What can hang from each mark:
D: E L M N Z
P: N U V
N: M P
V: D E L
X: B P Z
U: L R
Z: B M R U X
B: Z
E: L V X Z
L: D U V
R: B M P X
M: V

Each row is shifted at random along 8 fixed directions that mean nothing.
Known rows, with every way that one mark hangs from another:
R[M[V[D L]]]: [   2  -14  -27   59   87   97  168  -89  100   52   45  -14   -5  -30
  228  131  -16   25   64   28  107   79 -104  -60   96   47   40   41
  -65 -116  -33  -20  -39  163  124 -231   50   68   42  127    3  -82
  -61   23  -72 -179  216  -66   63  -22  209]
N[M[V[L]] P]: [-149  -79 -185  -98 -204  -86  166 -132 -109  240  -57 -147   19  -20
  160   84   29   49  -12 -172   45   65  -88   36   85 -120  -69   -6
  -76  -23   81    6 -141  103  130 -227 -227   84   83  225 -159 -117
  -59  263 -236 -170   94  -11 -140  -18  124]
V[D E[Z[M]]]: [ -74 -133  107  231   11  -85  -34  -37  128  111  -10   14   40  104
   19  181 -119   75   27   16  140  -24   49  -57   -3  126   94   65
  -78 -349 -159   17  -93   73  188 -222   22   57  260  184  -86  286
   11 -172  167  -79   -4  -13  -33   -8  231]
U[L[D[E]]]: [  19   26  -55   98  -84 -106  -59   22   22  -82  -67  -33  186   18
   28  168  -47  115   69 -263  -18  -27   27   42    6  108  -46  175
 -104 -105  -72   41 -142 -173    9  -58   60   88  153   93  -20   80
   60   51  -15   85 -110  144  -76  182  -39]
D[M N[P] Z[U[L]]]: [  78    4  -92  -70 -181  -68  239  -16   39   64  222 -207  -12   93
  187  -44  260   83 -408   37  -96  -60   -9 -190  292 -393 -215   93
  -11 -134  104  138 -185  170  298 -312   59  220  214  261   71   -1
 -158  338 -246 -275  166   35 -175   10   88]
X[P[N] Z[M]]: [  20  -71  196   -1  -38   20   86  114  -50  130  102  -91 -267   97
 -169 -147  139 -218 -241  325  201  -53  -43  -12   92 -185  -19 -132
  -14  -47  151    7   22  169  146   -9  -21  -31  -29  -72  179   43
 -177    6    2 -222  121 -139   90  -64  103]
D[N Z[M U X[B]]]: [   7   15   65  207   57  160   58   91    9 -275   31  323 -141 -150
  -30  250  -98 -130   76  -18   15  -44 -191  206  -73  244  311 -179
 -194 -102  -48 -108  209  -51  -81  -73  115  107  -81  -40 -154  231
  248 -487  228  146  -36  -62  246  119   57]
D[M N Z]: [  94   47   12  129  174  -26  126  187  235 -221   27  202   92  -91
  213  253 -160  -23   55 -183  -52   96 -217  156   29  248  339  -29
 -203 -196 -129   48   24   -8  -16 -143  227  231  103  308 -127  277
  199 -307   95  181  -11  118   76    5   38]
B[Z[R[M[V[E]]] U]]: [   4  -12   73   17  -62  -68   37  -40  114  135   44   -3  -95    9
  -49  -39 -191   -2 -128   47  132  -35   25   24  -53 -156   -7  -59
  -79   -8 -152   80  -38  240   99 -122   -3  -77  235   45   89   55
    2   90  113  -62  106  160   32 -113  209]
Z[R[P] U[L[V[D]]] X[B]]: [  36 -121  337  203   61   70 -166    0  100  -33  178  321 -192   46
 -368 -183  108  -76  -24   82  161  100 -184 -188  -39  125 -108 -193
  -27   23   64 -264   63  138    6 -249  186  -86   77  -65 -269  247
   64 -426   93   63   46   44  176   86    5]
D[E L M N Z[U]]: [ -98 -111  -86  251 -152  -48  130  -75  126  -48  113    7  -32   52
  137   87   74   67 -330  -11  -52 -120  -39 -150  149  -44 -139   71
  -32 -461  -97   92  -82   67  232 -261  140  164  141  215   -5  335
  -13  -26  -47 -202   31 -138  -38   90  285]
X[P[V] Z]: [  62   15  189 -160  -30 -118  112 -273  175  330  102 -274  -56  175
   64  -72  -67  -29 -132  235  148  171 -118   48   42 -174   48  121
 -166 -102  -44   33 -250  302  -56   -9 -103  -31   96  188   83  -68
  -76  371  -15  -81  136   75 -199 -274  243]
R[B[Z[U[L[D[M]]]]]]: [  52   69  102   18   58   53   30   -1   87  -14   76  134  -14  -42
   32   17  -27  -37   47  -23    0   -2  -22  -30  -62   66   58  -43
  -53   -5  -19   -4   44   63  -68 -120  128   44   61    3  -58   18
   70   -8  115   20   37  102  119   -6   74]
X[P Z[R U]]: [  33  117   52  162 -250   40 -220   -4 -224 -192   83  -25 -136    8
 -538 -123  182  -84 -150  120  212 -230  -72  108   43 -161 -221 -112
  -34  235  157 -120  -80  -71  -37  -17    7   -3   14 -146  -42   79
  -30  -26 -161   90  -17  -86  102  125 -278]
L[U[R] V[D[N] E]]: [  66    3  107  -41  165   81   42 -153  182  -99   23  163  101   19
  112   47  101   92  164 -187  -45  172 -168 -235  208  134  -41   32
  -11   23   84 -121  -24  -91   75 -425  170  146  227  364 -406   94
  -17 -249 -141  -24   28  182   78   85  -68]
U[L[D V] R]: [   3   76   16   65    4   41  -31   61  -39 -235  -62   81   74  -42
  -86   66   56  -47  120 -272  -60  -37  -37   24   46  168   38   42
  -34   25  104  -67   18 -291  -31  -69   78   81   76   27 -139   67
   31 -214   27  136 -136  175  183  222 -129]
V[D[N] L]: [  77 -221   24  -40  103  -39  294   55  148  262 -109   -5   43  -51
  315  144  -97   52   22   -4   73  245  -86  -20   79 -149  -43   24
   -9  -51  -67  -53  -66  128   62 -196   -9   -4   66  226  119   16
   -1  144  -74 -154  160  -37 -142   -6  188]
R[M[V[D[Z] E]]]: [ -83  -13   37  272   49  -34  -44   24  168  -22  -18   -4  -14   10
  -26   81 -194 -104  -17   87  204   41 -121  102  -41  122  110  -37
 -101 -295 -193   -5  -57   25   62   91   19  -57   14   56  147  241
  -17 -178  104   61   78 -163  114  -77  225]
Z[R[B M] U[L]]: [ 142  253  -72   64 -186  201   16  -36 -162 -309  103  -32 -192  -80
 -330 -199  249 -170 -188  178   64 -215  -52   45  138 -379 -340 -120
   44  397  213 -100  -31  -87  -83   96   86  -92 -166 -251  259 -200
  -47  186 -265   74  163 -148  281  134 -244]
U[L R[B[Z] M X[P]]]: [  46   77  107 -139   33  188  123   20 -152  -58  -78  228 -196 -269
  -94  104 -117 -207  263  -38   34  135 -162  259  -26  151  301 -241
 -168  395  173 -155  205  -91 -346  -49  -19  -12  -44  -77 -218 -196
  167 -108   97  223  -22  173  384   88  -79]
L[V[D[Z[M]]]]: [  -9   30  -53   63 -152 -116  134  196    1   22  -46 -192   68  -78
    7   68   11  -16 -144 -132   76  -41  -85   81   86 -245 -134  -58
   21  127   -5    4 -136  -84  118  -51  -94  -68  244  227  160   46
  -77  140  -82   91   -1   64  -33   44  -41]
V[D[M] E[L[U] X[B] Z]]: [ -12  120  196  331  102   86  118 -166  216 -118   -1   44  -56   98
   32  164   -7  -78   22  153   62   97 -192   52  111   96   97   79
 -150 -271  -87 -125 -108  -51  -87  -56  129  -20   90  259  -70  246
   71 -177  110  157   67 -196   67  -30   55]
B[Z[R[M] U X]]: [  85  128   -4 -140 -169 -159   95 -227  154  207  135 -223  -48  117
   89  -42 -260   57 -238  146   23   19   64  124  -80 -344   49  128
 -205  -19 -246  199 -228  380    6   36  -96  -89  244   56  231 -130
   75  470  112   46  141  234 -215 -256  264]
B[Z[U X]]: [  -4   48   82   55 -155  -71  -58   13   26   76  118  -80 -101   87
 -157 -141  -24  -31 -249  160   81  -67   58  -15  -42 -214 -127  -26
  -20  -43  -70   47  -51  141   68   59  -20 -109  140  -88  167   56
  -63  120   92    7   40   16  -61  -78   72]
Z[B M[V[E]] U[R]]: [-108   16  -36  124 -122   83  102 -136  -66  -81   73   45 -185  -35
  -39   18   -5  -63  -86   15    2 -171   31    4   -2 -179   45  -94
  -30  -44  -93   78   60   68  127 -101  -30  -80   63 -108   40   21
   92  -49   92  -46   66    6  153  -34  188]
N[M P[U V]]: [ -62   49  -40   32 -163   66   69  168 -176  -51  -13 -186 -196    2
 -145 -156  265 -298 -147   35   71  -63  -96  109  275 -215  -68  -80
  -30  -13  232   20   -3  -97  157  110 -129  -11  -81   38   55   -5
 -156  -54 -130 -117   63 -100  105  104 -109]
L[D[E M Z]]: [ -32  -79   64  178   12 -116  157  232  200   40  -88   41    3  -82
    6   47 -103  -41  -65  -67   98   70 -189   90   35  -35  -62 -138
   -9   24   11  -59  -33  -40   50  -74    8  -44  173  297   66  223
  -34  -48  -32  165  -19  -53  141    3   85]
R[M X[Z]]: [ -58  111  -29  -17 -200   22  -57 -174  -68   95   94 -147  -87   41
 -148  -12  -25  -73 -127  243  145  -36  -71   73  -47  -82  -46  -57
 -106   51   13  -53 -119   86  -95   98 -156  -24  -15  -98   87 -157
  -77  213  -47   18   70 -200   39  -78  117]
V[D[E[Z] L[U[R]] M]]: [ -96 -252  -39   27 -103 -298  167   -4  233  394 -151  -83  141    4
  298  188 -337  210  -78 -273  -35  120   -1   27  -34  -76   42  118
 -131 -222 -384  176 -202  188  133 -301  -91   -1  545  453  -32  181
  127  219  161   -6  -56  321 -316  -63  356]
D[E L Z[U[R[M[V]]] X]]: [ -58   94  -89   67 -244   27  168 -463   38   -1  129 -113  -79    9
   82   85   30  152 -165  104  -15   -7  -95  -22  140 -180 -156  110
 -114  -76   25  -42 -167  131  -46 -210  -44   51   91  165 -102  -37
   18  303 -177  -16   90  -73  -20  -18  217]
B[Z[M[V[D]] R U]]: [ 125  364  -98   97 -134  130  215   47  -90 -304  136 -229 -187  -72
  -10  -12   73 -179 -214  154   69 -208  -11  256  190 -432    9   45
 -106  146   24  137  -28   63  102  116    2  -77   14  -52  377 -142
  -30  248  -59   38  209   12  160  -33  -76]
E[V X Z[B U[L R]]]: [-130   42  229  256 -120  192   45  -28 -108 -127  115  191 -224  -34
 -319   72  167 -105 -140  -48   10 -141 -153 -164   25   52  -58 -239
   27  123  117 -261  160 -178  -33 -275   15  -66  212    1 -293  138
   15 -374  217   45  -89  -13  271  189 -118]
L[D[N] U[R]]: [  17  -49   84   69  162   56  -61   29  177 -142  -92  249   35    7
  -56  -34  -56  -75   88 -114  -30  102 -166  -38  -29  185    7  -65
  -14  -57  -28 -124  104 -179  -43  -24  102   44  -33   60 -126  192
   41 -356   63   93  -64   -7  140   86  -23]
B[Z[U[L R[M X]]]]: [  98  128   99  -66   78  205  146  -20   -2 -129   -7  141 -200 -129
    0    0  -59 -147   98  114   24   37  -59  161   51   19  153  -78
 -120  151   96  -38  176   58 -116  -12   91  -10  -41  -78   13 -143
   34  -59   96   40  107   98  283   13    9]
D[E[V X[Z[R[B]]]] N]: [ -35 -112  213  -22   31 -205   59 -340  352  334  240  -18   83  223
  170   97 -158  149 -173  -15   43  272 -197 -320  -34   11  -17   56
 -111 -218 -158  -31 -241  211  -11 -344   -7   27  282  396 -262  217
   39  120    8  -93   30   84 -184 -176  321]
X[B[Z[M[V[E]] R[P] U]]]: [ -36  136   58  144 -104    6  -51 -120  -12  -62  104  -39  -94   20
 -133   51  -76  -93  -79   63   67 -141   14  146  -99  -57  149   14
 -150 -106 -149   64  -62   59  -61   42  -14  -50   53  -87   17  131
  142    7  180   83   -6   25   55  -69  118]
P[V[L[D[E M N] U]]]: [ -52  -44  -77  109  -57    0  110   99   -3  -25 -171   -9   85 -105
  115  266  -91  -39  107 -332   25    3 -123  152   85  106  113   51
 -145 -118 -148   -4  -15 -190   51 -116  -38   42  175  209  -95  123
  118 -172   79   26  -95  129  -19  183   52]
E[L[D V] X[P] Z[B M]]: [  -9   37  195  135   27 -111  423  141  135   83 -212  -21  -55 -105
  286  425 -428 -156   66 -231  -22  149 -185  451 -104   81  552  -15
 -350  -82 -370   59   -9   82  -94   18  -99 -165  380  386   56   69
  328  -77  576  289  -74  397  -86  -37  137]
U[R[B[Z] P[N] X]]: [   6   92  103 -158  -95  -18  -70 -225  -76  113  122  -53 -105   22
 -236 -104  -41 -161  -45  200   92  151 -100   42  -69 -138   91 -133
  -82  174   73  -85  -42  -11 -285  141 -161  -64 -111 -120  -93  -78
   43  155  -11  131  -16  -29   81 -145   30]
D[L M[V]]: [ -68  172 -299  137 -162  210  249  -76 -187 -331  -88   64   -5 -267
   86  259  141  -11  123 -222    9  -98 -273  200  154    5 -114  -71
  -70  238  184 -149   31 -232 -115 -162    3  108 -141  107 -100 -151
   64   68 -378   91   88 -219  209  201 -162]
M[V[D E[Z] L[U]]]: [-107 -217   68   36   14  -52  406   56   92  372 -235  -96 -138 -136
  260  122 -191  -35  -60   17  141  195  -97   82  123 -269   -7 -104
    3  -10 -162  -52   41  122  124 -149 -204 -209  253  293  202   38
  -79  163   96 -134  140   22  -61 -107  288]
D[E M Z[R[B P] U[L]]]: [-159 -124   33   88  -97  184  219 -162 -110   28  130  145 -337  -89
   10   54  172  -32 -129  122  -39 -199   22 -150  164   27   67 -132
    3 -168  168  -18  209  169  209 -445   26  128   99   48 -316  108
  -22 -139  102 -283   53  -47  286   61  333]
L[D[M] U V]: [  12   67  -38   13   92    9  255  194  171 -107 -201   -8   40 -106
  254   77 -107 -122   44 -237 -108   67 -169  193  104   27  127   24
  -96  -26 -127   57   40 -108   92   17   17  -39  194  319  103   22
   28  -82  124  155   -7  193   49   36   19]
P[N[M] U]: [-117 -245  -42  -83 -143 -236 -138  -40   37  300 -139  -59   74  169
  -49   83 -189   30  -82 -142   54   -7   76  -33 -129  -33   24   36
 -137 -335 -266  211 -131   13   78   41 -126   82  116  -39   40  150
   66    2  156 -191  -81  101 -267    7  296]
M[V[L[D[E]]]]: [ -52  -57   -3  135   99    1  116  -46   99    3 -103  123  110 -114
  177  267 -140   96  236 -259  115  166 -203   41   11  204   73    4
 -102  -53  -94 -112    3  -36  -15 -248   25   45   95  235 -191   87
   84 -127  -41   23   33   55   34   63   92]
P[N[M] U[R] V]: [ -80 -106   55 -146  -59  112   13 -280  -10  101  -59   66 -121   76
 -230   -9  123 -153   73   13  172   73 -256 -119   78  -44 -145 -174
  -65   54  233 -159    1 -162 -129  -78 -111   87 -221  -66 -191  -42
  -68 -146 -218 -195   64 -190  197   57  155]
E[Z[B M]]: [ -25  -64   85  -73  -33  -82  299    0  114  249    2  -50 -114    0
  228  105 -193   -7 -141   21  -62  -38   66   56  -79 -137  217  -54
  -89  -59 -191  134   22  287   93 -130  -88  -53  274  150  119  -42
   88  160  322  -69   38  223  -80 -182  307]
E[V[D] Z[M R X]]: [ -37  -30  159  105    6   85  282 -129  172   94   45  104 -180  -41
   14  186 -142  -64  -25   65  178   86 -320   50  -38   -2   89 -187
 -139  108   15 -225   11  182  -22 -266  -75  -97  144  219 -111   32
   48 -107  101   67  154  -27  173  -89  209]
U[R[B M P]]: [ -27  106  -34  -34  -90   40  -87 -157 -121  -47   88  -84  -88    9
 -132  -55  -29 -162  -41  123  -17  -60   52   88  -33  -19  217    2
  -84  -38  -32   61  -25   -9  -99  143  -80    0  -83 -162  -36  -51
   74   35  114   71  -33   16  101  -66   61]

Rows:
[  36  173 -154   31  -43  -32  233  -90   84  -54  -26 -193   81  -49
  266  142  -18    8   45  -88   41  124 -156  169  177 -168    8  119
 -143   26   -2   47 -232   17    8  -46  -51   45   52  301  108 -129
    5  303 -273   72  179  -32  -32  -56    3] => N[M[V[D[L] E]]]
[ -93 -119   14  -41 -197 -102  365  -31   94  361 -185 -219  -74  -62
  164   86 -143   -8 -271  -77   29   74 -111   57    9 -397 -154  -28
  -14   86 -178  -32 -139   86   58  -34 -252 -265  301  226  221  -80
  -74  346  139  -69   69  134 -195  -22  216] => E[L[D[Z[R[X]]] U] V]
[ -11  131  -51  119   43  156  203  -88  -38 -171  -89  -31  -70 -113
  140  133   50  -62   89  -11   50   64 -124  115  226  -47   37   41
  -58  -13    6  -74   46 -111   -1  -32   17  -34  -44  120   25  -20
  -12  -25 -104    8  113  -84   95   38  -51] => M[V[E L[U]]]
[  39   71  -51  -88 -119   62  -45 -142 -169  -61  109 -149  -10  102
  -31  127  168   -2  -39  -50  -12  -57   64 -112  206 -125   49  171
 -151 -127   19  155  -78 -126   69 -110  -17  218   69 -102  -65 -104
  -13   37  -23 -252   25  140  -47  194   34] => P[N U[L R[M[V[D]] X]]]
[  -4   48  264  173   60  101   -9  -89   67  -27  221   57 -280  105
 -194 -149   83 -203 -157  334  164  -48  -79  -15    3   39  127  -90
  -60 -187   52  -65   32  247   36  -52  102  -25  -71  -80  -21  186
  -26 -177  147  -78  126 -119  171 -135  161] => X[P Z[B R[M[V[L]]]]]
[  47  -27  -31 -100   -8   65  290   45  -43   34  -76  -84  -82  -56
  203   50   66 -105  -43   22  -57   62  -18   76  132 -152  -20   47
  -22   14  138  -13   44  -65   40   36  -75    3 -106   21  205 -134
  -80  197  -52 -138   84  -42   41   94   59] => U[L[D[N[P]]]]
[-144 -174  -37 -107  -83  -33  179  -61   24  267 -148  -71 -111  -20
  141  -22 -118  -11  -96  -43  -98  -24   82  -30   38 -140    7   -2
   16  -46  -92   94   60   42  165 -115 -208  -76  240  116    9  -41
  -60  111  170 -151  -48  124   10   -5  297] => L[D[E] U[R[M]]]
[   9   -3   55 -250  -87   78  187 -123 -157  185   25  -90 -159  -76
   45   71   13 -102   34    4  -39   96  -27   72   83 -108  197  -26
 -145  200  114    6   -1   19 -134 -122 -159   24   91  -20 -113 -271
   52  178   46  -61   15  205  101   46  108] => U[L R[M X[B P[N V]]]]
[ -59   84  -18  165  -55  102   25 -173  -14 -179   20   14    8   26
    1   55  139  -14    2  -24   -8  -26  -76  -59  105  113 -108   75
    0 -159   79 -117  -41 -129  -15  -66   78   32  -65   74 -102   86
  -22  -99 -100  -15    6 -163   67  124  -29] => D[L[V[E[X]]]]
[ -36   63   96  116  -19   -5  240 -139  174   18  -32 -145  -86  141
  148   65  -66 -112 -207  130   28  -67  -24   32    5  -45   65   97
  -94 -337 -167   51  -88  164  102   86   37  -94   68   89  263   32
  -54   57  252  -93  109    2  -64 -114  261] => E[L[V] Z[M]]
[  -1   15  138  101  -16   61  318 -200  250   45  234   89 -154    3
   45   13  167   92 -174  102   98  128 -350 -236  242 -115 -210 -150
   -7  127  270 -229 -107  226   53 -536  133   46  206  444 -321  102
  -93   29 -315   24  201 -109  195  -88  137] => D[E[V[L]] M Z[R X]]
[ -12  -74  -68   59  -79  -24  157   70  -22   90 -149 -109   71 -109
   98  248 -100  -61   64 -177  127   84 -149  179   59  -86   29   11
 -104  -12  -96  -64  -86 -149  -24  -20 -136  -33   51  146   78   54
   72   22  -31    6    1  -13  -64  109   71] => P[V[D[N] L]]
[  -7  -50  209  283  -31 -158  105   37  343   96  -37   51  112   93
    6  221 -222   52  -89 -196  197  111 -280  -13 -128  105  -33  -16
 -177 -133 -253 -140 -231  112   38 -187   91 -113  383  326   -9  211
   58 -138  197  156   35  163 -113   15  114] => E[L[D] V Z[M X]]
[-157  -55   86  242  -50    1  275   59  135   59  -36   76 -138 -109
  106  138 -107 -114 -107  -99   12   98 -265   85   49   47   47 -117
  -88  -74  -62  -73   10  -23  -71 -140    6 -142  180  317  -82  230
   95  -85   78  139  -21  -72  145   28  152] => D[E[V X[B[Z]]] L M]
[ -68  194 -195  231 -320   12   79 -190  -92 -251  -28 -118   85 -136
  -54  290   34   96  -72 -190   22 -137 -166  185  115  -46 -146   78
 -115   47   38  -96 -187 -267 -146  -76  -29   56   71  207 -117  110
   85  147 -216  200  -93  -90   29  203 -121] => D[E[V] L Z]
[ -39  -67  181    2  -34   22   53   73 -112  158  170   -9 -195    4
  -29  -34  119  -65  -87  114  -21   34   14  -49   34  -43  156  -68
  -28   29   69  -19   59  154   50 -156  -79  -42  139   -1 -176   17
   38  -67  167  -47  -18   86  -16    0   33] => Z[X[B P]]
[ -75   18   82  132 -134  -14  -37 -131  -43  -52  -67   30  -95  -29
 -243  134  -96  -69   34  -32  141   -6 -164  153   21   85   39  -83
 -159   42   -2 -109   -8 -135 -156   -8  -72  -41   63   83 -169  151
  101 -114   47  159 -106   16  120   73   -3] => D[E[Z[R[X[P[U[L] V]]]]]]
[-104 -289  112   32 -101 -166  -34  -18  117  299  -26   98  -80   18
 -154 -106 -204  -49 -148  -19   71   71  -39  -48 -190 -162  -39 -190
   -3  -71 -242   14  -28  123   22  -35  -98 -166  154  -25   34  215
  117  -39  188   16  -38   84  -72 -108  289] => Z[B U[R[P[V[D[M N]]]]]]
[  -9  231   16   54 -199  158  -44  -46 -270  -37  261 -213 -173  -17
  -88   49  148 -202 -125  183   65 -169   87   65  106  -66  233   47
 -162 -105  -25  112  -18   88   49  -14  -66   49   94 -162  -33 -144
    9   70  203 -124   60   54   87   67   54] => R[B[Z[U]] M X[P[V[L]]]]
